Below is a small trained network, with its code and all its weights. Each question gives an input and a target symbol and asks what happens when units are switched off, that is, made to give their printed mean instead of their output.

import numpy as np


def w(rows, s, z=0):
    codes = np.array(rows[::2]) - 128.0
    scale = np.full(codes.shape[1], s)
    scale[-1] = z or s
    return codes * scale


def norm(h):
    return h / np.sqrt((h * h).mean(-1, keepdims=True) + 1e-5)


def softmax(a):
    e = np.exp(a - a.max(-1, keepdims=True))
    return e / e.sum(-1, keepdims=True)


def log_softmax(a):
    a = a - a.max(-1, keepdims=True)
    return a - np.log(np.exp(a).sum(-1, keepdims=True))


def net(x, mask):
    ids = ['αβδεζηθξπστφψω'.index(c) for c in x.split()]
    T = len(ids)
    res = E[ids] + P[:T]
    u = 0
    for l in range(2):
        r = norm(res)
        for j in range(3):
            rows = slice(2 * j, 2 * j + 2)
            q, k, v = (r @ M[l][rows].T for M in (Q, K, V))
            z = softmax(np.where(np.tri(T) > 0, q @ k.T / 2**0.5, -1e9)) @ v
            o = O[l][rows]
            res = res + np.where(mask[u + j], z, o[:, -1]) @ o[:, :-1]
        u += 3
    return log_softmax(norm(res)[-1] @ U[:, :-1].T + U[:, -1])


Q, K, V, O = {}, {}, {}, {}
E = w([
[220,102,163,130,106,174,186,101,83,138,110,179],'α',
[123,151,238,79,86,75,120,150,143,160,96,184],'β',
[145,158,145,92,96,87,200,185,134,181,145,213],'δ',
[129,192,177,107,114,104,125,144,186,181,60,183],'ε',
[92,135,204,112,152,82,78,142,81,138,103,127],'ζ',
[197,123,145,136,200,175,174,118,117,65,87,157],'η',
[93,126,162,94,194,109,88,141,81,121,104,106],'θ',
[123,157,131,84,167,190,212,137,219,119,91,158],'ξ',
[54,73,136,190,97,218,181,114,121,102,130,207],'π',
[199,137,79,11,107,148,133,60,227,147,175,250],'σ',
[106,133,254,77,193,50,36,120,195,185,211,62],'τ',
[153,131,50,72,208,218,79,91,108,182,147,86],'φ',
[113,82,162,166,167,185,32,60,189,66,129,152],'ψ',
[125,131,59,29,45,72,74,177,176,11,88,123],'ω',
],0.018)
P = w([
[129,134,73,179,153,112,119,106,141,166,37,157],'0',
[124,90,91,181,194,116,99,209,144,147,101,169],'1',
[129,65,135,128,152,136,130,136,153,123,108,141],'2',
[73,251,95,139,129,141,132,42,109,89,151,113],'3',
[77,150,130,113,147,160,144,114,88,72,165,118],'4',
[89,105,161,132,133,183,53,183,164,76,143,152],'5',
[68,213,214,89,147,208,67,177,72,44,149,180],'6',
],0.017)
Q[0] = w([
[97,171,99,133,116,78,159,4,120,131,123,111],'0.h1',
[90,207,137,95,150,141,161,142,54,107,148,128],'0.h1',
[132,189,133,96,149,142,119,121,102,124,142,157],'0.h2',
[143,132,128,146,167,158,82,160,171,140,108,166],'0.h2',
[154,129,115,172,107,119,110,134,125,154,141,97],'0.h3',
[140,181,162,120,128,170,114,184,119,123,124,118],'0.h3',
],0.013)
K[0] = w([
[163,43,97,190,174,98,91,249,178,193,64,160],'0.h1',
[104,2,153,43,139,154,146,148,142,115,164,115],'0.h1',
[108,76,114,94,136,156,79,155,119,95,215,159],'0.h2',
[52,200,76,111,120,163,94,73,106,108,171,130],'0.h2',
[173,165,133,159,155,110,155,131,96,162,71,120],'0.h3',
[128,157,159,115,110,168,151,131,124,49,234,121],'0.h3',
],0.0096)
V[0] = w([
[104,104,87,74,245,166,142,112,96,227,115,41],'0.h1',
[168,82,79,195,89,64,69,79,62,166,209,144],'0.h1',
[204,162,145,80,143,135,138,60,181,188,191,227],'0.h2',
[171,125,235,208,139,113,138,114,206,69,100,103],'0.h2',
[200,161,173,120,190,118,192,159,44,105,109,126],'0.h3',
[42,136,204,181,152,216,144,79,88,210,140,195],'0.h3',
],0.011)
O[0] = w([
[66,124,137,164,85,226,79,86,161,218,99,153,136],'0.h1',
[64,84,193,9,176,133,201,118,124,148,108,157,11],'0.h1',
[199,140,206,144,115,134,129,70,128,94,66,127,168],'0.h2',
[115,166,108,135,223,37,117,200,188,109,68,168,190],'0.h2',
[110,180,166,66,142,201,154,199,121,151,50,68,161],'0.h3',
[32,100,181,201,116,119,173,101,121,77,90,69,166],'0.h3',
],0.012,0.013)
Q[1] = w([
[109,236,63,158,205,114,214,51,106,194,188,79],'1.h1',
[76,239,194,78,112,141,89,85,88,78,152,195],'1.h1',
[142,234,171,228,75,82,188,197,93,20,136,95],'1.h2',
[133,75,93,82,149,43,106,130,82,182,163,40],'1.h2',
[162,200,184,255,105,185,164,110,175,22,168,161],'1.h3',
[132,156,100,88,125,145,99,44,50,142,252,167],'1.h3',
],0.0079)
K[1] = w([
[153,2,165,101,76,161,47,253,92,148,103,159],'1.h1',
[112,94,78,116,78,153,104,235,71,44,164,133],'1.h1',
[119,135,131,98,109,209,74,138,153,28,162,126],'1.h2',
[172,80,58,157,145,127,221,107,129,161,78,244],'1.h2',
[95,169,160,72,49,162,47,146,152,54,177,78],'1.h3',
[107,100,96,91,35,120,122,193,77,148,84,109],'1.h3',
],0.0087)
V[1] = w([
[134,157,191,146,84,57,178,153,86,219,146,121],'1.h1',
[63,118,149,118,6,81,107,162,160,85,110,137],'1.h1',
[82,125,147,159,201,123,60,101,107,123,193,110],'1.h2',
[174,77,149,156,165,100,108,82,202,151,198,120],'1.h2',
[92,120,49,118,82,76,90,101,26,111,51,220],'1.h3',
[149,173,167,87,72,100,65,193,196,127,148,120],'1.h3',
],0.013)
O[1] = w([
[89,147,141,144,181,124,104,147,5,179,54,25,2],'1.h1',
[188,101,40,110,198,137,175,77,118,126,146,57,98],'1.h1',
[91,92,169,110,163,146,49,58,207,136,112,87,173],'1.h2',
[85,83,146,170,186,100,49,79,43,147,158,142,97],'1.h2',
[189,15,112,58,67,143,110,150,181,77,91,117,102],'1.h3',
[166,203,66,75,187,103,106,99,130,157,148,122,217],'1.h3',
],0.014,0.007)
U = w([
[140,145,127,87,126,135,198,123,41,140,111,146,187],'α',
[175,138,110,100,126,69,140,111,121,113,41,94,104],'β',
[180,140,102,98,198,94,173,131,73,63,100,88,147],'δ',
[213,162,76,237,68,128,35,143,142,133,113,80,3],'ε',
[108,59,114,87,117,88,210,115,176,77,144,65,142],'ζ',
[121,187,179,1,163,157,174,194,132,70,7,221,129],'η',
[92,113,94,23,151,203,143,156,204,138,101,59,121],'θ',
[143,231,119,184,113,138,157,165,220,113,139,217,109],'ξ',
[69,44,118,166,143,72,197,161,159,38,150,179,105],'π',
[239,127,243,97,102,105,170,45,120,95,100,207,54],'σ',
[119,164,172,125,194,148,134,75,119,240,136,163,199],'τ',
[104,118,134,99,85,231,129,127,122,178,182,115,163],'φ',
[68,84,142,70,223,139,67,87,155,68,38,255,93],'ψ',
[162,87,62,30,145,140,114,175,115,82,229,187,190],'ω',
],0.0057,0.0059)

Each question gives the input, a string of symbols that net reads in full, and the target symbol t.
The units are the heads (2 rows each of Q, K, V and O). Each row of codes is followed by its name. A weight is (code - 128) times the scale printed after its matrix; where a second scale follows, it is the last column's (O and U).
mask holds one flag per head, layer by layer. A switched-off head (its flag False) gives its mean, the last column of its rows in O, instead of its output. The means were averaged over made-up inputs and are rounded, as every weight is.
A unit's drop is (log p(t) with every unit on - log p(t) with that unit switched off) / (log p(t) with every unit on - log p(t) with every unit switched off).
The circuit of an input: a set's keep is (log p(t) with only the set's units on - log p(t) with every unit switched off) / (log p(t) with every unit on - log p(t) with every unit switched off). Starting from all 6 units, units are removed one at a time, each time the one whose removal leaves the highest keep (on an exact tie, the one counted first), for as long as the keep stays at least 0.8.
circuit, biggest first: the units of the circuit, biggest drop first
unit that matters most: the unit with the biggest drop
heads that matter: for each layer, one digit per head in row order, 1 if its drop is at least 0.15 and else 0, layers parted by /
drop when u is switched off: that unit's drop, to one decimal
input η α η ξ, target η: circuit, biggest first -> 0.h1
input τ ξ ζ, target ψ: circuit, biggest first -> 0.h1, 1.h2
input ξ ω ω η ξ, target ω: heads that matter -> 001 / 000
input ζ η ξ τ η ξ, target τ: circuit, biggest first -> 1.h3, 1.h2
input α ζ π ξ η ξ, target ε: heads that matter -> 101 / 000
input σ α η τ ψ ξ, target ψ: heads that matter -> 100 / 010
input ξ ξ σ β η, target σ: heads that matter -> 010 / 000
input ξ α η δ, target η: circuit, biggest first -> 0.h1, 0.h3
input ζ η φ ω φ τ, target ω: circuit, biggest first -> 0.h1, 0.h3, 0.h2
input ξ ξ π η η, target π: circuit, biggest first -> 0.h3, 1.h3
input α ξ θ, target η: circuit, biggest first -> 1.h2, 0.h1
input ξ ψ τ φ, target ψ: circuit, biggest first -> 1.h2, 0.h1
input ξ ψ φ β, target ψ: circuit, biggest first -> 1.h2, 0.h3
input σ α β, target σ: circuit, biggest first -> 0.h2
input τ α ξ α η η, target η: circuit, biggest first -> 0.h1, 0.h3
input ω ζ π β η η, target δ: heads that matter -> 100 / 100
input ω η ψ, target ω: circuit, biggest first -> 0.h3, 0.h2
input β ξ τ ω, target ε: heads that matter -> 100 / 000
input φ β η φ η τ, target φ: heads that matter -> 110 / 000
input ξ τ ω η β, target ω: unit that matters most -> 0.h3
input θ τ α η ε, target η: heads that matter -> 101 / 000
input η η ψ β η, target ψ: heads that matter -> 000 / 010
input ξ ξ β ξ, target ε: heads that matter -> 100 / 000
input η ψ α ζ τ η, target τ: heads that matter -> 000 / 001
input τ η τ η β τ ω, target ω: heads that matter -> 011 / 000
input ε ω η, target ω: heads that matter -> 001 / 000
input β τ η η ω ξ, target ω: unit that matters most -> 0.h3
input ξ η ω π, target ω: drop when 1.h1 is switched off -> 0.0
input α ξ π η π, target π: drop when 0.h1 is switched off -> 0.1
input ψ η η τ η ξ, target ψ: drop when 1.h3 is switched off -> -0.3
